Small tables with named rows and columns. After each table, cells are looked up by row and column.

vudi =
fields: mik, kigabas, dit
muguv: [4074, 5996, 6403]
didud: [3445, 5881, 4863]
navev: [4628, 4297, 3630]
meno: [7061, 5334, 8550]
resop: [7158, 5425, 8056]
rifun: [3486, 4480, 2877]
zikugov: [4755, 4302, 2053]
pul: [6580, 3584, 4738]
sonozod: [4628, 3728, 2221]
semozi: [6721, 4863, 6815]

What is the mik of didud in vudi? 3445
What is the mik of muguv in vudi? 4074
What is the dit of sonozod in vudi? 2221
What is the mik of sonozod in vudi? 4628
What is the kigabas of semozi in vudi? 4863
What is the mik of navev in vudi? 4628
What is the kigabas of resop in vudi? 5425
What is the dit of navev in vudi? 3630
What is the mik of pul in vudi? 6580
What is the mik of zikugov in vudi? 4755
What is the dit of muguv in vudi? 6403
What is the kigabas of didud in vudi? 5881
What is the dit of meno in vudi? 8550
What is the kigabas of pul in vudi? 3584
Row with the largest kigabas: muguv

nen:
         fala  zepudat
lom        30      118
vemiz      35      200
mun       114      128
fut        45      132
rinuga    121       43
gop        78       56
gonegi     40      103
ruvenev   125      202
pilalo     81      138
figov     104      109
dav       136       56
vubi       89      236

What is the zepudat of vubi in nen? 236
What is the fala of lom in nen? 30
What is the zepudat of figov in nen? 109
What is the fala of vemiz in nen? 35
What is the zepudat of rinuga in nen? 43
What is the fala of pilalo in nen? 81
What is the fala of rinuga in nen? 121
What is the zepudat of lom in nen? 118
What is the zepudat of fut in nen? 132
What is the zepudat of pilalo in nen? 138
What is the zepudat of mun in nen? 128
What is the zepudat of ruvenev in nen? 202
What is the fala of gop in nen? 78
What is the zepudat of gop in nen? 56
Which row has the largest zepudat? vubi

pum =
	pefota	kido	peg	sim	simer	voz	larak
vez	0.1	0.2	-0.6	0.5	0.0	0.3	0.1
dabizon	0.1	0.2	-0.6	0.6	0.1	0.3	0.1
gif	0.0	0.3	0.5	-0.6	-0.1	-0.1	0.1
bav	-0.1	-0.2	0.4	0.3	0.4	0.6	0.4
sogupa	0.0	-0.3	0.4	0.2	-0.1	0.4	-0.5
vek	0.2	-0.2	0.7	0.1	0.5	-0.2	0.3
fopita	0.0	-0.3	0.1	0.5	0.0	0.6	-0.3
nok	0.0	0.2	-0.5	0.4	-0.2	0.4	-0.2
sem	0.1	-0.1	-0.4	0.7	0.2	0.3	0.0
bof	0.1	-0.1	-0.1	0.3	-0.2	0.2	-0.6
zisit	-0.1	0.2	0.5	-0.6	-0.2	0.1	0.0
pozezal	0.2	-0.2	0.7	0.1	0.6	-0.1	0.5

sim of vek: 0.1
simer of dabizon: 0.1
voz of nok: 0.4
pefota of bav: -0.1
peg of sem: -0.4
sim of sogupa: 0.2
larak of sogupa: -0.5
voz of vek: -0.2
larak of fopita: -0.3
pefota of dabizon: 0.1
simer of nok: -0.2
simer of bof: -0.2
peg of vek: 0.7
pefota of sogupa: 0.0
larak of gif: 0.1
kido of vez: 0.2
pefota of nok: 0.0
kido of dabizon: 0.2
sim of zisit: -0.6
sim of bav: 0.3
Which row has the largest larak? pozezal

dizaba.csv
,sopo,gezap,penider
novet,0.340,0.468,0.397
lal,0.334,0.229,0.391
zuv,0.282,0.507,0.407
vazi,0.344,0.383,0.412
razufir,0.442,0.510,0.397
gupe,0.149,0.778,0.547
zan,0.324,0.454,0.387
nuf,0.230,0.518,0.412
gegeke,0.810,0.493,0.405

What is the sopo of razufir in dizaba?
0.442
What is the gezap of zan in dizaba?
0.454
What is the penider of novet in dizaba?
0.397
What is the gezap of nuf in dizaba?
0.518
What is the penider of zuv in dizaba?
0.407
What is the gezap of lal in dizaba?
0.229
What is the gezap of vazi in dizaba?
0.383

nilo =
,vog,duzulo
lidak,177,92
leveva,245,91
zas,179,180
getofi,164,143
nadizil,38,174
lil,103,208
tobadu,148,140

What is the duzulo of lil in nilo?
208
What is the duzulo of tobadu in nilo?
140
What is the vog of leveva in nilo?
245
What is the vog of zas in nilo?
179
What is the vog of lidak in nilo?
177
What is the vog of getofi in nilo?
164
What is the duzulo of lidak in nilo?
92
What is the vog of lil in nilo?
103
What is the duzulo of nadizil in nilo?
174
What is the duzulo of leveva in nilo?
91
Row with the largest vog: leveva

saregeg:
,fupa,zus,tosim,lub,zudef,sodeke,ruf,tomidug,kal,dogifeg
ruvi,87,91,86,109,74,101,102,80,118,100
fav,81,75,52,143,12,106,136,70,220,146
fuv,106,82,53,200,38,98,123,77,135,132
fize,93,86,82,110,70,96,108,85,120,113
zavuri,97,90,63,184,47,113,107,63,133,126
tenolam,111,86,48,240,18,109,126,59,151,141
gir,117,82,41,228,23,100,135,72,145,151
mesez,111,84,55,149,25,79,137,88,156,148
vivope,89,93,89,100,82,95,102,85,120,97
linib,100,87,64,179,46,96,118,74,129,128

sodeke of ruvi: 101
dogifeg of zavuri: 126
sodeke of fuv: 98
lub of ruvi: 109
lub of zavuri: 184
ruf of ruvi: 102
tosim of gir: 41
sodeke of linib: 96
tosim of zavuri: 63
tomidug of fav: 70
ruf of gir: 135
zudef of fuv: 38
dogifeg of ruvi: 100
fupa of gir: 117
tomidug of vivope: 85
zudef of mesez: 25
kal of zavuri: 133
lub of linib: 179
lub of fuv: 200
ruf of fuv: 123

pim
columns: senebo, diduzat, rizo
rul: [0.3, 1.0, 0.5]
lizel: [0.3, 0.9, 0.7]
relol: [0.3, 0.1, 0.7]
gilu: [0.2, 0.2, 0.6]
ror: [0.5, 0.6, 0.6]
nelukil: [0.2, 0.1, 0.7]
tulud: [0.2, 0.1, 0.7]
pimuto: [0.3, 0.2, 0.9]
vud: [0.3, 0.1, 0.8]
fikep: [0.3, 0.2, 0.6]
nidun: [0.4, 0.3, 0.6]
legivol: [0.2, 0.0, 0.7]
vabaro: [0.3, 0.1, 0.9]
san: [0.3, 0.3, 0.9]

diduzat of nidun: 0.3
diduzat of vud: 0.1
senebo of fikep: 0.3
rizo of rul: 0.5
senebo of nelukil: 0.2
senebo of vabaro: 0.3
diduzat of san: 0.3
senebo of rul: 0.3
rizo of relol: 0.7
senebo of nidun: 0.4
senebo of gilu: 0.2
rizo of san: 0.9
rizo of nelukil: 0.7
diduzat of rul: 1.0
diduzat of legivol: 0.0
rizo of fikep: 0.6
rizo of legivol: 0.7
diduzat of relol: 0.1
diduzat of lizel: 0.9
rizo of lizel: 0.7
Row with the largest diduzat: rul

figef =
fields: noduni, boz, fisak, sesa, rur, zel
kuf: [172, 151, 142, 189, 126, 148]
loguk: [151, 132, 97, 92, 170, 159]
sukot: [166, 168, 148, 154, 153, 180]
tipobi: [158, 149, 131, 180, 148, 164]
zenegig: [132, 95, 48, 184, 219, 166]
seriv: [105, 145, 159, 111, 250, 125]
dafu: [163, 132, 127, 177, 148, 166]

sukot, noduni -> 166
sukot, boz -> 168
tipobi, fisak -> 131
zenegig, fisak -> 48
loguk, boz -> 132
sukot, rur -> 153
kuf, fisak -> 142
kuf, sesa -> 189
zenegig, zel -> 166
kuf, boz -> 151
loguk, fisak -> 97
sukot, sesa -> 154

pobif.csv
,guvi,fotu,mol,porit,gur,metigo,nikir,zis,zulap
ges,51.20,80.35,61.83,51.73,48.59,41.35,62.58,56.69,51.72
vol,66.91,30.20,41.38,69.21,38.95,52.17,73.86,81.18,55.34
varo,66.76,75.42,70.63,62.41,55.43,67.57,49.69,54.69,54.08
toli,0.94,47.53,50.21,21.21,30.49,77.21,17.40,39.95,65.60
merebe,57.73,41.79,66.83,76.64,55.27,75.70,41.98,52.78,46.44
dipadod,47.67,32.11,60.92,39.45,41.22,41.62,68.30,65.98,41.14
numogut,61.85,73.42,31.40,31.14,31.57,56.72,74.32,59.13,62.10

dipadod, porit -> 39.45
ges, gur -> 48.59
dipadod, zulap -> 41.14
numogut, nikir -> 74.32
dipadod, fotu -> 32.11
dipadod, guvi -> 47.67

